[175 102 154 167 106 132 139 159]  vedon
[ 75 132 132 167 132 102 154  75]  gesiv
[175 102 105 167 132 106 139 159]  Seva
which: [ 75 132 132 167 132 102 154  75] : gesiv
which: [175 102 105 167 132 106 139 159] : Seva
then: [132 106] : [139]
which: [175 102 154 167 106 132 139 159] : vedon
then: [102 154 167 106 132 139] : [159]

[126 132 139 148 108 140 149 104 131  73 122 194 169 137]  sase
[148 108 142 149 112 119 167 100  88 117 101 176 150 132]  nen
[133 123 127 154 107 142 135 121 127  89  91 136 124 151]  gesiv
then: [148 108 140 149] : [104]
then: [ 73 122 194 169] : [137]
then: [108 140] : [149]

[ 97 127  70 128  81 124] = zul
[102 121  71 187  78  78] = Bubut
[146 163 132 111 159 130] = teku
[162 102 116 116 102 118] = gesiv
[111 163 146 132 100 116] = Seva
[116 116 143 116  89 123] = vup
[168 121 127 147 110 121] = sase
[148 115  79 103  92 156] = gure
then: [115  79 103  92] : [156]
again vup:  : [116]
then: [146 163 132 111] : [159]
again Bubut:  : [78]

[122 129 124 135 133 130 129 140 131 135 128 123 130 127 116 127 135 115
 124 121 130 140 124 121 125 124 126 125 121 123 139 132 120 128 121 119
 131 128 121 112 134 126 122 130 134 120 132 127 128 136 121 124 128 121] -> Seva
[128 128 124 129 121 128 128 123 125 131 128 130 125 131 130 133 122 139
 134 131 128 128 129 128 128 132 122 131 129 137 124 129 128 129 129 136
 118 128 130 137 128 134 128 115 123 134 125 123 124 129 131 130 128 135] -> vedon
[128 127 136 125 137 129 127 137 134 123 128 121 134 124 125 119 140 105
 119 121 137 127 122 130 128 122 140 122 124 113 139 125 127 126 125 115
 140 132 123 112 129 119 125 155 136 117 133 138 136 123 118 122 126 112] -> gesiv
[126 128 143 127 138 141 129 134 131 126 128 125 129 127 128 122 130 136
 125 130 104 132 138 131 132 126 138 132 123 129 119 122 123 134 134 124
 129 115 120 119 123 127 126 127 136 124 131 123 136 126 140 128 130 129] -> tova
[130 128 135 126 137 129 127 136 133 124 128 125 129 127 125 121 138 109
 120 123 134 127 124 129 128 123 137 122 125 116 137 125 127 127 125 117
 139 132 124 113 129 120 126 148 134 119 132 136 135 124 120 122 127 116] -> vup
[127 127 143 119 145 130 126 147 142 115 127 116 140 112 119 111 155  88
 113 114 144 125 113 134 127 115 154 113 122  96 153 122 127 118 124 100
 161 138 107  97 129 101 123 188 144 109 137 152 144 118 107 113 125  90] -> gure
then: [130 127] : [116]
which: [127 127 143 119 145 130 126 147 142 115 127 116 140 112 119 111 155  88
 113 114 144 125 113 134 127 115 154 113 122  96 153 122 127 118 124 100
 161 138 107  97 129 101 123 188 144 109 137 152 144 118 107 113 125  90] : gure
then: [144 125 113 134 127 115 154] : [113]
which: [126 128 143 127 138 141 129 134 131 126 128 125 129 127 128 122 130 136
 125 130 104 132 138 131 132 126 138 132 123 129 119 122 123 134 134 124
 129 115 120 119 123 127 126 127 136 124 131 123 136 126 140 128 130 129] : tova
then: [136 133 124 128 125 129 127 125 121 138 109] : [120]

[161 147 137  91 155 119 128 115 119 129 142 165 186 133 124] : Nuses
[ 91 153 119 128 159 119 131 118 123 128 140 163 183 129 126] : zul
[155 124 155  87 155 115 113 103 142 138 149 155 195 144 105] : Seva
[157 125 155  86 130 115 114 101 142 137 149 160 198 145 104] : vup
[119 131 118 125 129 115 113 103 121 138 149 159 195 144 105] : Bubut
then: [155  87 155 115 113 103 142] : [138]
then: [155  86 130 115 114 101 142 137] : [149]
then: [119 131 118 123] : [128]
again Seva:  : [155]
then: [ 91 155 119 128] : [115]
then: [137 149] : [160]
again Nuses:  : [119]

[131 109  70 110 109 127] = Bubut
[131 131 136 146 146 146] = vup
[109 109  70 110 109 146] = tova
again Bubut:  : [109]
which: [109 109  70 110 109 146] : tova
which: [131 109  70 110 109 127] : Bubut
again tova:  : [109]

[139  78 125  96 165 105 157 116 166 142] : Seva
[133 173 135 170  67 132 113 170 115 134] : gure
[110 182 136 158  98 151  89 135 182 109] : sase
[ 97 134 128 100 158 112 166 118 113  96] : teku
[101 177 136 151 121 156  78 109  83 100] : Bubut
[150  80 121  88 158 112 166 118 166 141] : tova
[122 175 137 168  74 147 100 153  98 127] : vup
[ 91 156 131 131 159 147  90  81  91  93] : gesiv
[ 78 125  96 165 104 157  78 166  83  78] : Nuses
[137  77 123  87 169 107 159 108 163 136] : vedon
again sase:  : [182]
then: [ 78 125  96 165 105 157 116 166] : [142]
again Nuses:  : [78]
which: [150  80 121  88 158 112 166 118 166 141] : tova
then: [90 81 91] : [93]

